Here is a tiny trained network, its code and every weight. The questions are about switching its units off for an input and a target symbol, where a switched-off unit gives its printed mean instead of its output.

import numpy as np


def w(rows, s, z=0):
    codes = np.array(rows[::2]) - 128.0
    scale = np.full(codes.shape[1], s)
    scale[-1] = z or s
    return codes * scale


def f(y):
    return np.maximum(y, 0)


def softmax(a):
    e = np.exp(a - a.max(-1, keepdims=True))
    return e / e.sum(-1, keepdims=True)


def log_softmax(a):
    a = a - a.max(-1, keepdims=True)
    return a - np.log(np.exp(a).sum(-1, keepdims=True))


def net(x, mask):
    ids = ['αβγδεζηθμξπστψ'.index(c) for c in x.split()]
    T = len(ids)
    res = E[ids] + P[:T]
    u = 0
    for l in range(2):
        q, k, v = (res @ M[l].T for M in (Q, K, V))
        z = softmax(np.where(np.tri(T) > 0, q @ k.T / 4**0.5, -1e9)) @ v
        res = res + np.where(mask[u], z, O[l][:, -1]) @ O[l][:, :-1]
        u += 1
        y = f(res @ A[l][:, :-1].T + A[l][:, -1])
        res = res + np.where(mask[u : u + 12], y, B[l][:, -1]) @ B[l][:, :-1]
        u += 12
    return log_softmax(res[-1] @ U[:, :-1].T + U[:, -1])


Q, K, V, O, A, B = {}, {}, {}, {}, {}, {}
E = w([
[140,109,103],'α',
[161,124,93],'β',
[67,95,219],'γ',
[134,132,145],'δ',
[137,184,208],'ε',
[116,89,139],'ζ',
[145,151,154],'η',
[166,136,123],'θ',
[147,131,126],'μ',
[112,102,56],'ξ',
[109,252,84],'π',
[90,79,194],'σ',
[141,122,77],'τ',
[53,80,121],'ψ',
],0.024)
P = w([
[196,17,106],'0',
[91,197,162],'1',
[190,7,106],'2',
[81,192,156],'3',
[190,4,106],'4',
[80,189,167],'5',
[191,3,106],'6',
],0.0071)
Q[0] = w([
[190,94,175],'L0H1',
[125,53,171],'L0H1',
[121,120,147],'L0H1',
[255,58,175],'L0H1',
],0.015)
K[0] = w([
[170,95,131],'L0H1',
[119,64,170],'L0H1',
[110,94,124],'L0H1',
[248,140,166],'L0H1',
],0.013)
V[0] = w([
[254,107,166],'L0H1',
[108,105,105],'L0H1',
[131,119,122],'L0H1',
[137,124,132],'L0H1',
],0.0061)
O[0] = w([
[176,3,140,254],'L0H1',
[102,130,168,93],'L0H1',
[125,114,144,123],'L0H1',
[133,114,130,141],'L0H1',
],0.0047,0.00095)
A[0] = w([
[138,96,65,117],'L0N1',
[65,151,142,66],'L0N2',
[150,155,106,9],'L0N3',
[91,91,62,121],'L0N4',
[171,181,124,22],'L0N5',
[153,25,105,145],'L0N6',
[145,94,207,44],'L0N7',
[27,157,167,6],'L0N8',
[73,55,137,119],'L0N9',
[96,133,148,1],'L0N10',
[39,4,119,152],'L0N11',
[79,174,20,65],'L0N12',
],0.013,0.0035)
B[0] = w([
[114,142,56,182],'L0N1',
[146,107,76,162],'L0N2',
[89,169,139,135],'L0N3',
[138,171,71,180],'L0N4',
[86,169,134,150],'L0N5',
[168,35,99,233],'L0N6',
[108,66,195,204],'L0N7',
[130,105,19,182],'L0N8',
[175,192,169,196],'L0N9',
[166,157,115,139],'L0N10',
[154,247,173,254],'L0N11',
[180,145,219,194],'L0N12',
],0.016,0.009)
Q[1] = w([
[51,107,87],'L1H1',
[138,70,100],'L1H1',
[38,189,232],'L1H1',
[56,254,126],'L1H1',
],0.008)
K[1] = w([
[46,94,88],'L1H1',
[108,75,108],'L1H1',
[48,117,203],'L1H1',
[138,254,115],'L1H1',
],0.0078)
V[1] = w([
[97,247,141],'L1H1',
[227,206,181],'L1H1',
[3,245,189],'L1H1',
[170,41,241],'L1H1',
],0.0034)
O[1] = w([
[108,214,39,162],'L1H1',
[179,251,125,246],'L1H1',
[1,201,17,105],'L1H1',
[75,135,234,146],'L1H1',
],0.004,0.011)
A[1] = w([
[64,107,158,75],'L1N1',
[80,16,2,37],'L1N2',
[72,222,192,59],'L1N3',
[90,99,201,1],'L1N4',
[83,200,146,127],'L1N5',
[170,90,42,186],'L1N6',
[26,80,57,176],'L1N7',
[212,164,34,81],'L1N8',
[111,186,47,35],'L1N9',
[127,213,107,131],'L1N10',
[88,34,105,27],'L1N11',
[212,131,70,99],'L1N12',
],0.0086,0.0051)
B[1] = w([
[132,155,99,137],'L1N1',
[189,233,4,144],'L1N2',
[125,37,155,218],'L1N3',
[52,204,148,154],'L1N4',
[153,117,44,195],'L1N5',
[149,51,124,187],'L1N6',
[130,194,113,130],'L1N7',
[44,157,170,248],'L1N8',
[111,25,186,190],'L1N9',
[211,177,63,234],'L1N10',
[182,64,184,140],'L1N11',
[68,156,123,217],'L1N12',
],0.017,0.018)
U = w([
[84,70,57,110],'α',
[144,41,39,55],'β',
[94,181,128,10],'γ',
[254,148,160,95],'δ',
[228,134,200,131],'ε',
[189,92,166,213],'ζ',
[153,21,141,122],'η',
[168,41,178,103],'θ',
[216,203,165,168],'μ',
[235,127,106,136],'ξ',
[193,41,131,102],'π',
[133,119,222,107],'σ',
[89,24,123,254],'τ',
[189,194,103,179],'ψ',
],0.0082,0.0076)

Each question gives the input, a string of symbols that net reads in full, and the target symbol t.
The units are the heads (4 rows each of Q, K, V and O) and the neurons (one row each of A and B). Each row of codes is followed by its name. A weight is (code - 128) times the scale printed after its matrix; where a second scale follows, it is the last column's (O, A, B and U).
mask holds one flag per unit, layer by layer, with each layer's heads first. A switched-off unit (its flag False) gives its mean, the last column of its rows in O or B, instead of its output. The means were averaged over made-up inputs and are rounded, as every weight is.
A unit's drop is (log p(t) with every unit on - log p(t) with that unit switched off) / (log p(t) with every unit on - log p(t) with every unit switched off).
The circuit of an input: a set's keep is (log p(t) with only the set's units on - log p(t) with every unit switched off) / (log p(t) with every unit on - log p(t) with every unit switched off). Starting from the 12 units with the biggest drops (on a tie, the unit counted first), units are removed one at a time, each time the one whose removal leaves the highest keep (on an exact tie, the one counted first), for as long as the keep stays at least 0.8.
circuit, biggest first: the units of the circuit, biggest drop first
unit that matters most: the unit with the biggest drop
k most important neurons: the k neurons with the biggest drops, biggest first
k most important neurons of layer l: the k neurons of layer l with the biggest drops, biggest first
input ξ τ ε τ, target μ: most important neuron of layer 0 => (L0N12)
input θ ξ ε ξ ζ γ, target ψ: circuit, biggest first => (L0N8; L0N11)
input τ θ α γ σ ζ, target ξ: 3 most important neurons of layer 1 => (L1N8; L1N5; L1N3)
input η θ ψ ε, target α: 3 most important neurons => (L0N6; L0N11; L0N8)
input α ε ε ε, target τ: 2 most important neurons => (L1N10; L0N11)
input ξ β ξ ξ, target ψ: 3 most important neurons => (L0N12; L1N10; L0N4)
input β π α ε, target β: 4 most important neurons => (L0N5; L1N9; L0N6; L0N12)
input θ β ζ, target μ: 2 most important neurons of layer 0 => (L0N11; L0N9)
input τ ζ ε ξ θ β α, target τ: 3 most important neurons of layer 1 => (L1N10; L1N6; L1N12)
input π ξ α, target τ: 2 most important neurons => (L0N6; L1N6)
input θ ζ μ, target η: 2 most important neurons => (L0N6; L1N10)
input ε ζ π, target ξ: 3 most important neurons of layer 1 => (L1N10; L1N5; L1N3)
input τ π ε ε, target β: 3 most important neurons of layer 0 => (L0N5; L0N6; L0N12)
input μ ξ α σ, target ξ: unit that matters most => L0N6
input α β β ξ, target ψ: 3 most important neurons of layer 0 => (L0N12; L0N4; L0N7)
input ε ξ ξ τ ε α η, target θ: circuit, biggest first => (L1H1; L1N10; L0H1; L0N6)
input ε θ θ π ε, target σ: 4 most important neurons => (L1N10; L1N4; L0N11; L0N7)
input σ γ α ζ θ, target π: 2 most important neurons => (L0N11; L1N11)
input β ψ ζ ε η, target θ: 3 most important neurons of layer 1 => (L1N10; L1N11; L1N5)
input π η α ε σ ζ, target ξ: unit that matters most => L0N11
input ε ε β σ, target ξ: 2 most important neurons => (L0N6; L1N10)
input ε τ π γ β, target β: 4 most important neurons => (L1N2; L1N6; L0N6; L0N1)
input τ ε ξ π τ, target α: 4 most important neurons of layer 1 => (L1N6; L1N2; L1N8; L1N12)
input δ π σ ψ, target α: 3 most important neurons of layer 0 => (L0N8; L0N2; L0N6)
